Below are the code and all the weights of a small trained network. Each question names an input and a class and asks about switching units off, where a switched-off unit gives its printed mean instead of its output.

import numpy as np


def w(rows, s, z=0):
    codes = np.array(rows[::2]) - 128.0
    scale = np.full(codes.shape[1], s)
    scale[-1] = z or s
    return codes * scale


def f(y):
    return np.maximum(y, 0)


def log_softmax(a):
    a = a - a.max(-1, keepdims=True)
    return a - np.log(np.exp(a).sum(-1, keepdims=True))


def net(x, mask):
    res = np.array(x, float).reshape(1, 5) / 4 @ E
    y = f(res @ A[0][:, :-1].T + A[0][:, -1])
    res = res + np.where(mask, y, B[0][:, -1]) @ B[0][:, :-1]
    return log_softmax(res[-1] @ U[:, :-1].T + U[:, -1])


A, B = {}, {}
E = w([
[40,119,182,41],'x0',
[132,9,117,134],'x1',
[141,127,132,122],'x2',
[116,137,19,59],'x3',
[136,127,130,124],'x4',
],0.013)
A[0] = w([
[181,154,93,167,58],'N0',
[140,165,8,80,162],'N1',
[176,147,90,237,117],'N2',
[158,201,134,132,47],'N3',
[115,48,100,182,76],'N4',
[88,129,183,38,81],'N5',
[127,39,109,152,63],'N6',
[162,144,71,204,2],'N7',
[121,175,128,136,69],'N8',
[119,118,48,65,166],'N9',
[117,122,205,195,188],'N10',
[198,130,109,162,180],'N11',
[136,223,149,117,69],'N12',
[162,221,124,101,128],'N13',
[111,251,130,183,48],'N14',
[107,124,246,108,159],'N15',
[112,143,62,100,105],'N16',
[148,137,217,220,127],'N17',
],0.014,0.0025)
B[0] = w([
[77,136,99,106,189],'N0',
[151,192,184,187,248],'N1',
[62,147,58,170,225],'N2',
[147,88,143,81,175],'N3',
[141,48,189,40,186],'N4',
[7,140,1,113,215],'N5',
[160,25,188,34,187],'N6',
[90,165,45,90,201],'N7',
[145,97,167,95,156],'N8',
[188,192,187,240,219],'N9',
[176,184,155,207,201],'N10',
[62,145,61,96,195],'N11',
[155,63,135,56,190],'N12',
[105,58,171,99,197],'N13',
[159,62,184,23,207],'N14',
[124,177,110,168,214],'N15',
[195,154,145,177,190],'N16',
[201,189,122,180,215],'N17',
],0.0099,0.016)
U = w([
[190,155,207,191,175],'0',
[30,111,80,110,211],'1',
[152,2,230,55,4],'2',
],0.016,0.003)

Each question gives the input, the list of numbers given to net, and the class t.
The units are the neurons (one row each of A and B). Each row of codes is followed by its name. A weight is (code - 128) times the scale printed after its matrix; where a second scale follows, it is the last column's (A, B and U).
mask holds one flag per neuron, in row order. A switched-off neuron (its flag False) gives its mean, the last column of its row in B, instead of its output. The means were averaged over made-up inputs and are rounded, as every weight is.
A unit's drop is (log p(t) with every unit on - log p(t) with that unit switched off) / (log p(t) with every unit on - log p(t) with every unit switched off).
The circuit of an input: a set's keep is (log p(t) with only the set's units on - log p(t) with every unit switched off) / (log p(t) with every unit on - log p(t) with every unit switched off). Starting from the 12 units with the biggest drops (on a tie, the unit counted first), units are removed one at a time, each time the one whose removal leaves the highest keep (on an exact tie, the one counted first), for as long as the keep stays at least 0.8.
units of the circuit, in order: the units of the circuit, biggest drop first
top k neurons: the k neurons with the biggest drops, biggest first
drop when u is switched off: that unit's drop, to one decimal
input [-8,-8,7,3,-1], class 1: units of the circuit, in order	(N7)
input [2,-4,6,-3,7], class 2: top 4 neurons	(N9; N1; N12; N14)
input [5,-2,-1,-4,8], class 1: top 2 neurons	(N5; N9)
input [-4,3,5,5,6], class 0: top 3 neurons	(N5; N9; N1)
input [7,-7,7,-3,-4], class 1: top 2 neurons	(N5; N15)
input [6,-8,-7,-2,1], class 2: top 2 neurons	(N14; N12)
input [-5,-6,8,5,-2], class 2: top 2 neurons	(N14; N13)
input [-3,-7,-5,-5,-1], class 2: top 2 neurons	(N14; N12)
input [-7,4,3,5,5], class 1: top 2 neurons	(N11; N7)
input [-1,3,6,3,-4], class 0: top 3 neurons	(N14; N12; N13)
input [-8,7,-7,-4,-6], class 1: top 3 neurons	(N2; N7; N11)
input [-4,5,3,-3,1], class 2: top 3 neurons	(N6; N4; N5)
input [-2,2,2,1,-4], class 1: top 2 neurons	(N14; N12)
input [0,-8,-5,-6,-3], class 2: units of the circuit, in order	(N14)
input [-3,-4,-2,-1,-3], class 2: top 2 neurons	(N14; N5)
input [7,5,-1,7,-6], class 0: drop when N11 is switched off	0.1
input [-7,-4,0,5,7], class 1: drop when N7 is switched off	0.2
